Below are the code and all the weights of a small trained network. Each question names an input and a class and asks about switching units off, where a switched-off unit gives its printed mean instead of its output.

import numpy as np


def w(rows, s, z=0):
    codes = np.array(rows[::2]) - 128.0
    scale = np.full(codes.shape[1], s)
    scale[-1] = z or s
    return codes * scale


def norm(h):
    return h / np.sqrt((h * h).mean(-1, keepdims=True) + 1e-5)


def f(y):
    return y / 2 * (1 + np.tanh(0.7978845608 * (y + 0.044715 * y**3)))


def log_softmax(a):
    a = a - a.max(-1, keepdims=True)
    return a - np.log(np.exp(a).sum(-1, keepdims=True))


def net(x, mask):
    res = np.array(x, float).reshape(1, 5) / 4 @ E
    u = 0
    for l in range(2):
        y = f(norm(res) @ A[l][:, :-1].T + A[l][:, -1])
        res = res + np.where(mask[u : u + 12], y, B[l][:, -1]) @ B[l][:, :-1]
        u += 12
    return log_softmax(norm(res)[-1] @ U[:, :-1].T + U[:, -1])


A, B = {}, {}
E = w([
[229,89,59],'x0',
[133,131,126],'x1',
[186,106,254],'x2',
[148,177,125],'x3',
[126,132,129],'x4',
],0.0076)
A[0] = w([
[106,51,134,158],'0.n0',
[147,120,144,88],'0.n1',
[148,188,119,186],'0.n2',
[96,109,104,112],'0.n3',
[120,4,83,132],'0.n4',
[83,114,125,74],'0.n5',
[144,113,104,6],'0.n6',
[135,106,131,103],'0.n7',
[123,113,159,211],'0.n8',
[158,131,146,2],'0.n9',
[163,107,135,128],'0.n10',
[71,92,151,193],'0.n11',
],0.017,0.0031)
B[0] = w([
[165,254,141,187],'0.n0',
[97,150,113,133],'0.n1',
[211,195,67,173],'0.n2',
[158,177,181,162],'0.n3',
[182,183,128,253],'0.n4',
[120,181,54,154],'0.n5',
[127,58,143,126],'0.n6',
[84,147,95,129],'0.n7',
[198,207,18,189],'0.n8',
[29,154,144,122],'0.n9',
[92,151,65,161],'0.n10',
[205,180,110,224],'0.n11',
],0.0058,0.0051)
A[1] = w([
[180,150,130,152],'1.n0',
[47,143,171,92],'1.n1',
[66,182,174,62],'1.n2',
[186,123,203,144],'1.n3',
[97,154,66,122],'1.n4',
[81,68,139,38],'1.n5',
[135,250,119,60],'1.n6',
[131,207,144,1],'1.n7',
[54,180,177,57],'1.n8',
[60,16,141,141],'1.n9',
[73,98,30,150],'1.n10',
[35,143,163,126],'1.n11',
],0.013,0.0026)
B[1] = w([
[117,146,144,183],'1.n0',
[161,92,52,132],'1.n1',
[179,48,52,150],'1.n2',
[1,124,145,165],'1.n3',
[99,132,192,165],'1.n4',
[175,123,50,117],'1.n5',
[189,150,151,244],'1.n6',
[173,159,84,174],'1.n7',
[159,58,82,149],'1.n8',
[191,188,87,121],'1.n9',
[27,162,200,159],'1.n10',
[205,79,118,135],'1.n11',
],0.0082,0.011)
U = w([
[152,138,135,170],'0',
[84,107,157,224],'1',
[161,135,125,147],'2',
[203,49,62,126],'3',
[166,138,128,114],'4',
[131,87,129,48],'5',
[69,31,131,3],'6',
[64,3,117,28],'7',
],0.022,0.012)

Each question gives the input, the list of numbers given to net, and the class t.
The units are the neurons (one row each of A and B). Each row of codes is followed by its name. A weight is (code - 128) times the scale printed after its matrix; where a second scale follows, it is the last column's (A, B and U).
mask holds one flag per neuron, layer by layer. A switched-off neuron (its flag False) gives its mean, the last column of its row in B, instead of its output. The means were averaged over made-up inputs and are rounded, as every weight is.
A unit's drop is (log p(t) with every unit on - log p(t) with that unit switched off) / (log p(t) with every unit on - log p(t) with every unit switched off).
The circuit of an input: a set's keep is (log p(t) with only the set's units on - log p(t) with every unit switched off) / (log p(t) with every unit on - log p(t) with every unit switched off). Starting from the 12 units with the biggest drops (on a tie, the unit counted first), units are removed one at a time, each time the one whose removal leaves the highest keep (on an exact tie, the one counted first), for as long as the keep stays at least 0.8.
circuit, biggest first: the units of the circuit, biggest drop first
k most important neurons: the k neurons with the biggest drops, biggest first
top k neurons in layer l: the k neurons of layer l with the biggest drops, biggest first
drop of u: that unit's drop, to one decimal
input [-8,2,-6,0,-2], class 3: most important neuron => (1.n2)
input [3,2,-4,4,3], class 1: top 2 neurons in layer 0 => (0.n11 0.n0)
input [0,-4,-7,3,-6], class 1: 2 most important neurons => (1.n10 0.n0)
input [3,-1,6,-3,-3], class 1: top 2 neurons in layer 1 => (1.n3 1.n6)
input [1,3,6,-1,0], class 1: 2 most important neurons => (1.n3 0.n4)
input [-1,-3,6,-2,-2], class 1: 3 most important neurons => (1.n3 0.n4 0.n2)
input [2,-1,-6,-3,6], class 1: top 2 neurons in layer 0 => (0.n11 0.n8)
input [6,2,-7,6,2], class 1: circuit, biggest first => (1.n10 0.n11 0.n0 0.n8)
input [-7,-1,3,5,-3], class 3: top 2 neurons in layer 0 => (0.n4 0.n0)
input [-6,-3,-2,6,-3], class 3: top 2 neurons in layer 1 => (1.n2 1.n8)
input [-3,-2,-8,5,-8], class 1: 3 most important neurons => (1.n10 0.n0 0.n4)
input [3,-6,8,7,-8], class 1: top 2 neurons in layer 1 => (1.n3 1.n6)
input [-7,3,2,-6,-2], class 3: top 2 neurons in layer 0 => (0.n4 0.n2)
input [-7,-5,-2,-8,-6], class 4: circuit, biggest first => (0.n11)
input [0,-2,-8,-1,1], class 1: drop of 0.n0 => 0.1
input [-8,4,-6,-3,-5], class 3: drop of 1.n2 => 0.4
input [-7,2,2,4,-6], class 3: drop of 1.n2 => 0.2
input [-5,0,-3,-4,0], class 3: drop of 0.n1 => 0.0
